Below are the code and all the weights of a small trained network. Each question names an input and a class and asks about switching units off, where a switched-off unit gives its printed mean instead of its output.

import numpy as np


def w(rows, s, z=0):
    codes = np.array(rows[::2]) - 128.0
    scale = np.full(codes.shape[1], s)
    scale[-1] = z or s
    return codes * scale


def f(y):
    return y / 2 * (1 + np.tanh(0.7978845608 * (y + 0.044715 * y**3)))


def log_softmax(a):
    a = a - a.max(-1, keepdims=True)
    return a - np.log(np.exp(a).sum(-1, keepdims=True))


def net(x, mask):
    res = np.array(x, float).reshape(1, 5) / 4 @ E
    y = f(res @ A[0][:, :-1].T + A[0][:, -1])
    res = res + np.where(mask, y, B[0][:, -1]) @ B[0][:, :-1]
    return log_softmax(res[-1] @ U[:, :-1].T + U[:, -1])


A, B = {}, {}
E = w([
[126,124,131,122,128],'x0',
[11,79,220,255,119],'x1',
[156,199,198,117,10],'x2',
[74,83,3,127,10],'x3',
[125,135,123,131,128],'x4',
],0.0089)
A[0] = w([
[161,196,163,195,98,150],'n0',
[181,149,96,139,166,156],'n1',
[7,65,29,133,80,7],'n2',
[161,179,93,107,33,117],'n3',
[110,159,109,86,82,117],'n4',
[123,164,75,124,118,116],'n5',
[189,155,84,67,201,73],'n6',
[82,83,50,141,104,121],'n7',
[133,39,42,109,191,65],'n8',
[187,185,65,52,200,100],'n9',
[50,122,159,127,122,149],'n10',
[102,171,164,163,169,122],'n11',
[156,220,236,75,208,140],'n12',
[185,159,167,199,86,152],'n13',
[138,122,137,164,206,123],'n14',
[211,183,191,133,167,55],'n15',
[169,193,200,191,70,39],'n16',
[79,141,95,142,120,134],'n17',
[176,115,127,159,127,115],'n18',
[84,132,142,79,137,127],'n19',
[172,204,39,85,46,118],'n20',
[145,42,155,119,159,130],'n21',
[94,122,149,204,89,72],'n22',
[106,79,53,179,81,146],'n23',
[204,175,57,34,194,153],'n24',
[176,147,84,99,63,114],'n25',
[138,17,48,144,184,136],'n26',
[82,109,163,169,58,171],'n27',
[113,148,179,171,174,118],'n28',
[111,159,109,40,85,121],'n29',
[47,120,163,159,250,137],'n30',
[29,100,190,183,64,22],'n31',
[148,150,103,82,72,113],'n32',
[189,229,180,144,149,92],'n33',
[190,124,142,94,50,117],'n34',
[91,85,173,190,158,156],'n35',
[176,78,80,154,139,101],'n36',
[107,123,161,145,206,127],'n37',
[175,119,193,151,82,81],'n38',
[57,133,186,187,211,134],'n39',
[121,132,220,131,44,104],'n40',
],0.011,0.014)
B[0] = w([
[101,143,130,101,112,171],'n0',
[134,133,123,92,130,173],'n1',
[138,165,221,199,254,170],'n2',
[167,90,92,112,99,186],'n3',
[125,104,84,142,103,153],'n4',
[136,110,127,125,109,144],'n5',
[124,120,205,187,222,185],'n6',
[105,155,176,88,156,173],'n7',
[93,175,116,66,58,168],'n8',
[105,160,183,157,171,210],'n9',
[115,118,139,157,142,168],'n10',
[150,98,119,127,132,158],'n11',
[75,198,183,125,125,228],'n12',
[116,125,157,76,134,170],'n13',
[159,106,103,136,128,167],'n14',
[110,156,94,82,27,164],'n15',
[139,139,183,208,210,153],'n16',
[106,134,107,100,133,146],'n17',
[134,130,139,117,133,125],'n18',
[126,118,131,138,117,128],'n19',
[154,78,95,117,102,212],'n20',
[151,127,113,160,128,151],'n21',
[86,168,136,74,114,152],'n22',
[82,180,151,98,82,187],'n23',
[60,207,208,125,112,247],'n24',
[149,71,104,117,101,176],'n25',
[48,186,179,120,158,196],'n26',
[137,118,164,139,183,199],'n27',
[147,73,86,153,149,166],'n28',
[165,98,86,139,104,169],'n29',
[170,98,78,169,141,207],'n30',
[58,179,108,46,36,167],'n31',
[165,88,80,105,122,165],'n32',
[99,156,150,98,112,172],'n33',
[143,96,124,124,140,169],'n34',
[169,137,104,138,164,193],'n35',
[122,128,147,94,107,139],'n36',
[161,82,76,144,108,173],'n37',
[121,135,170,150,158,143],'n38',
[184,128,105,139,136,202],'n39',
[85,191,195,124,135,174],'n40',
],0.0095,0.016)
U = w([
[51,159,170,198,187,254],'0',
[15,168,127,28,56,79],'1',
[196,10,18,163,119,73],'2',
],0.011,0.00084)

Each question gives the input, the list of numbers given to net, and the class t.
The units are the neurons (one row each of A and B). Each row of codes is followed by its name. A weight is (code - 128) times the scale printed after its matrix; where a second scale follows, it is the last column's (A, B and U).
mask holds one flag per neuron, in row order. A switched-off neuron (its flag False) gives its mean, the last column of its row in B, instead of its output. The means were averaged over made-up inputs and are rounded, as every weight is.
A unit's drop is (log p(t) with every unit on - log p(t) with that unit switched off) / (log p(t) with every unit on - log p(t) with every unit switched off).
The circuit of an input: a set's keep is (log p(t) with only the set's units on - log p(t) with every unit switched off) / (log p(t) with every unit on - log p(t) with every unit switched off). Starting from the 12 units with the biggest drops (on a tie, the unit counted first), units are removed one at a time, each time the one whose removal leaves the highest keep (on an exact tie, the one counted first), for as long as the keep stays at least 0.8.
circuit, biggest first: the units of the circuit, biggest drop first
k most important neurons: the k neurons with the biggest drops, biggest first
drop when u is switched off: that unit's drop, to one decimal
input [-6,-1,3,-6,2], class 1: circuit, biggest first -> (n15)
input [-4,1,-1,5,2], class 0: 4 most important neurons -> (n2; n31; n15; n8)
input [-5,5,2,1,-8], class 1: 4 most important neurons -> (n31; n2; n6; n9)
input [-7,6,2,2,-5], class 1: 2 most important neurons -> (n31; n6)
input [3,1,-5,8,-8], class 0: 3 most important neurons -> (n2; n31; n15)
input [2,0,1,2,6], class 2: 2 most important neurons -> (n24; n12)
input [-4,1,0,7,7], class 0: 2 most important neurons -> (n2; n31)
input [1,8,6,2,6], class 1: 2 most important neurons -> (n31; n22)
input [1,-8,-2,-3,-4], class 0: 3 most important neurons -> (n6; n9; n31)
input [5,1,-7,-1,-7], class 2: drop when n30 is switched off -> 0.1
input [0,2,-6,-2,-4], class 2: drop when n29 is switched off -> 0.0
input [2,-4,3,-7,-3], class 1: drop when n15 is switched off -> 1.3
input [1,-1,2,5,-2], class 2: drop when n24 is switched off -> 0.1
input [-8,-3,2,-6,0], class 1: most important neuron -> (n15)
